Below are the code and all the weights of a small trained network. Each question names an input and a class and asks about switching units off, where a switched-off unit gives its printed mean instead of its output.

import numpy as np


def w(rows, s, z=0):
    codes = np.array(rows[::2]) - 128.0
    scale = np.full(codes.shape[1], s)
    scale[-1] = z or s
    return codes * scale


def f(y):
    return np.maximum(y, 0)


def log_softmax(a):
    a = a - a.max(-1, keepdims=True)
    return a - np.log(np.exp(a).sum(-1, keepdims=True))


def net(x, mask):
    res = np.array(x, float).reshape(1, 5) / 4 @ E
    y = f(res @ A[0][:, :-1].T + A[0][:, -1])
    res = res + np.where(mask, y, B[0][:, -1]) @ B[0][:, :-1]
    return log_softmax(res[-1] @ U[:, :-1].T + U[:, -1])


A, B = {}, {}
E = w([
[189,98,253],'x0',
[92,254,125],'x1',
[76,196,200],'x2',
[38,77,126],'x3',
[169,163,20],'x4',
],0.0063)
A[0] = w([
[103,228,210,208],'N0',
[68,168,71,85],'N1',
[232,202,135,253],'N2',
[132,127,127,94],'N3',
[137,44,74,179],'N4',
[212,128,121,151],'N5',
[112,76,115,144],'N6',
[197,121,55,105],'N7',
[79,119,1,195],'N8',
[253,154,202,206],'N9',
[36,234,83,162],'N10',
],0.0082,0.0028)
B[0] = w([
[218,171,140,223],'N0',
[118,198,65,187],'N1',
[168,116,7,235],'N2',
[187,159,178,128],'N3',
[44,152,177,214],'N4',
[156,52,52,190],'N5',
[85,155,248,167],'N6',
[159,99,62,199],'N7',
[2,155,167,253],'N8',
[246,58,127,248],'N9',
[122,200,102,236],'N10',
],0.005,0.0061)
U = w([
[206,27,24,127],'0',
[45,224,39,165],'1',
[163,196,190,3],'2',
[35,87,107,127],'3',
[111,69,254,206],'4',
[72,117,139,113],'5',
],0.0084,0.0037)

Each question gives the input, the list of numbers given to net, and the class t.
The units are the neurons (one row each of A and B). Each row of codes is followed by its name. A weight is (code - 128) times the scale printed after its matrix; where a second scale follows, it is the last column's (A, B and U).
mask holds one flag per neuron, in row order. A switched-off neuron (its flag False) gives its mean, the last column of its row in B, instead of its output. The means were averaged over made-up inputs and are rounded, as every weight is.
A unit's drop is (log p(t) with every unit on - log p(t) with that unit switched off) / (log p(t) with every unit on - log p(t) with every unit switched off).
The circuit of an input: a set's keep is (log p(t) with only the set's units on - log p(t) with every unit switched off) / (log p(t) with every unit on - log p(t) with every unit switched off). Starting from all 11 units, units are removed one at a time, each time the one whose removal leaves the highest keep (on an exact tie, the one counted first), for as long as the keep stays at least 0.8.
units of the circuit, in order: the units of the circuit, biggest drop first
k most important neurons: the k neurons with the biggest drops, biggest first
drop of u: that unit's drop, to one decimal
input [-7,-8,-4,-1,5], class 3: units of the circuit, in order : N8; N4
input [4,4,5,-5,8], class 0: units of the circuit, in order : N2; N9; N8
input [-8,-3,-5,-1,5], class 1: units of the circuit, in order : N8
input [5,-1,6,-8,4], class 0: 2 most important neurons : N2; N9
input [-3,0,-6,0,8], class 1: 3 most important neurons : N8; N9; N4
input [-1,1,1,-8,-4], class 0: drop of N8 : 0.2
input [-2,0,-8,8,-2], class 4: drop of N9 : -0.2
input [-8,-6,-1,1,5], class 3: drop of N1 : -0.2
input [5,4,-1,-6,-2], class 0: drop of N2 : 0.2
input [-6,-8,-5,2,7], class 3: 2 most important neurons : N8; N4
